Below are the code and all the weights of a small trained network. Each question names an input and a class and asks about switching units off, where a switched-off unit gives its printed mean instead of its output.

import numpy as np


def w(rows, s, z=0):
    codes = np.array(rows[::2]) - 128.0
    scale = np.full(codes.shape[1], s)
    scale[-1] = z or s
    return codes * scale


def norm(h):
    return h / np.sqrt((h * h).mean(-1, keepdims=True) + 1e-5)


def f(y):
    return y / 2 * (1 + np.tanh(0.7978845608 * (y + 0.044715 * y**3)))


def log_softmax(a):
    a = a - a.max(-1, keepdims=True)
    return a - np.log(np.exp(a).sum(-1, keepdims=True))


def net(x, mask):
    res = np.array(x, float).reshape(1, 5) / 4 @ E
    u = 0
    for l in range(2):
        y = f(norm(res) @ A[l][:, :-1].T + A[l][:, -1])
        res = res + np.where(mask[u : u + 6], y, B[l][:, -1]) @ B[l][:, :-1]
        u += 6
    return log_softmax(norm(res)[-1] @ U[:, :-1].T + U[:, -1])


A, B = {}, {}
E = w([
[54,241,104,137,165,162,48,96,89,184,133,148],'x0',
[176,93,27,122,102,96,158,133,145,127,254,147],'x1',
[142,117,99,189,138,101,47,127,243,96,70,151],'x2',
[105,113,125,138,127,139,138,125,140,137,132,120],'x3',
[127,125,135,122,125,112,113,134,116,123,134,129],'x4',
],0.0088)
A[0] = w([
[94,151,248,99,133,173,225,134,18,149,80,122,252],'L0N0',
[128,118,173,142,129,128,157,125,111,120,108,132,195],'L0N1',
[61,235,74,135,128,171,71,128,88,169,144,136,207],'L0N2',
[130,146,134,111,122,162,223,112,6,140,190,113,119],'L0N3',
[117,128,230,152,127,148,106,109,129,118,16,113,79],'L0N4',
[70,222,28,156,138,137,64,126,108,155,161,142,21],'L0N5',
],0.013,0.0033)
B[0] = w([
[222,71,120,191,122,111,57,29,182,70,160,73,249],'L0N0',
[164,107,153,88,73,215,69,145,142,154,92,133,155],'L0N1',
[59,206,113,187,205,59,173,33,33,77,155,94,245],'L0N2',
[49,174,149,89,133,144,166,217,107,170,60,174,220],'L0N3',
[69,164,138,70,130,138,192,205,93,176,128,162,216],'L0N4',
[185,106,118,93,96,191,24,138,254,189,194,147,220],'L0N5',
],0.0096,0.018)
A[1] = w([
[116,94,161,64,115,109,216,249,128,134,46,166,122],'L1N0',
[34,219,108,107,198,94,129,169,139,169,122,182,116],'L1N1',
[164,81,50,159,112,90,113,140,175,98,140,167,194],'L1N2',
[115,144,115,97,134,131,165,112,129,139,217,125,12],'L1N3',
[115,145,153,130,121,166,48,108,194,108,83,146,80],'L1N4',
[202,46,125,134,99,137,106,131,159,111,95,108,249],'L1N5',
],0.019,0.0019)
B[1] = w([
[163,137,63,142,183,91,62,74,195,167,249,122,237],'L1N0',
[138,78,170,107,45,178,177,192,99,101,40,139,255],'L1N1',
[129,156,149,158,171,114,97,42,103,109,147,82,194],'L1N2',
[157,67,142,105,124,99,168,204,144,130,61,140,174],'L1N3',
[144,99,95,104,134,101,169,164,135,151,172,141,185],'L1N4',
[87,138,149,111,90,154,169,190,92,122,54,159,219],'L1N5',
],0.013,0.022)
U = w([
[106,106,170,82,21,227,175,238,108,140,23,152,204],'0',
[196,95,43,108,154,102,74,138,249,191,254,131,136],'1',
[113,169,163,191,177,89,121,23,79,47,91,55,2],'2',
],0.0086,0.00034)

Each question gives the input, the list of numbers given to net, and the class t.
The units are the neurons (one row each of A and B). Each row of codes is followed by its name. A weight is (code - 128) times the scale printed after its matrix; where a second scale follows, it is the last column's (A, B and U).
mask holds one flag per neuron, layer by layer. A switched-off neuron (its flag False) gives its mean, the last column of its row in B, instead of its output. The means were averaged over made-up inputs and are rounded, as every weight is.
A unit's drop is (log p(t) with every unit on - log p(t) with that unit switched off) / (log p(t) with every unit on - log p(t) with every unit switched off).
The circuit of an input: a set's keep is (log p(t) with only the set's units on - log p(t) with every unit switched off) / (log p(t) with every unit on - log p(t) with every unit switched off). Starting from all 12 units, units are removed one at a time, each time the one whose removal leaves the highest keep (on an exact tie, the one counted first), for as long as the keep stays at least 0.8.
units of the circuit, in order: the units of the circuit, biggest drop first
k most important neurons: the k neurons with the biggest drops, biggest first
k most important neurons of layer l: the k neurons of layer l with the biggest drops, biggest first
drop when u is switched off: that unit's drop, to one decimal
input [7,-1,-8,-5,3], class 2: 3 most important neurons => (L0N2; L0N0; L0N4)
input [-1,3,-6,-3,-4], class 1: units of the circuit, in order => (L0N3; L1N0)
input [7,0,-3,-8,6], class 2: 3 most important neurons => (L0N2; L0N4; L0N0)
input [1,-1,-4,8,-3], class 2: units of the circuit, in order => (L0N0)
input [-4,4,7,1,8], class 2: 4 most important neurons => (L1N2; L0N3; L0N4; L1N1)
input [-4,6,7,-7,-8], class 2: 2 most important neurons => (L1N2; L0N3)
input [-4,-5,5,5,8], class 1: 2 most important neurons => (L1N0; L0N2)
input [5,-6,-7,6,6], class 2: 2 most important neurons => (L0N0; L0N2)
input [6,8,0,4,-8], class 0: 4 most important neurons => (L0N0; L1N0; L0N2; L1N1)
input [-2,-3,8,3,4], class 1: 2 most important neurons => (L0N2; L1N0)
input [2,-2,-3,7,0], class 2: 3 most important neurons => (L0N0; L0N2; L1N0)
input [-7,2,5,-1,7], class 2: 3 most important neurons of layer 0 => (L0N3; L0N4; L0N5)
input [8,-8,-6,5,1], class 2: 2 most important neurons => (L0N0; L0N2)
input [7,7,-2,8,5], class 0: most important neuron => (L0N0)
input [1,8,-6,2,-6], class 0: 2 most important neurons => (L1N1; L0N1)
input [0,2,-2,-4,8], class 1: 2 most important neurons of layer 1 => (L1N0; L1N5)
input [-7,6,4,-7,-6], class 2: drop when L0N4 is switched off => 0.6
input [-4,-8,5,-1,1], class 1: drop when L1N0 is switched off => 1.4
input [3,-6,-8,6,4], class 2: drop when L0N0 is switched off => 1.3
input [-6,5,-7,-8,-8], class 1: most important neuron of layer 0 => (L0N3)
input [0,2,-4,2,1], class 1: 2 most important neurons of layer 0 => (L0N2; L0N3)
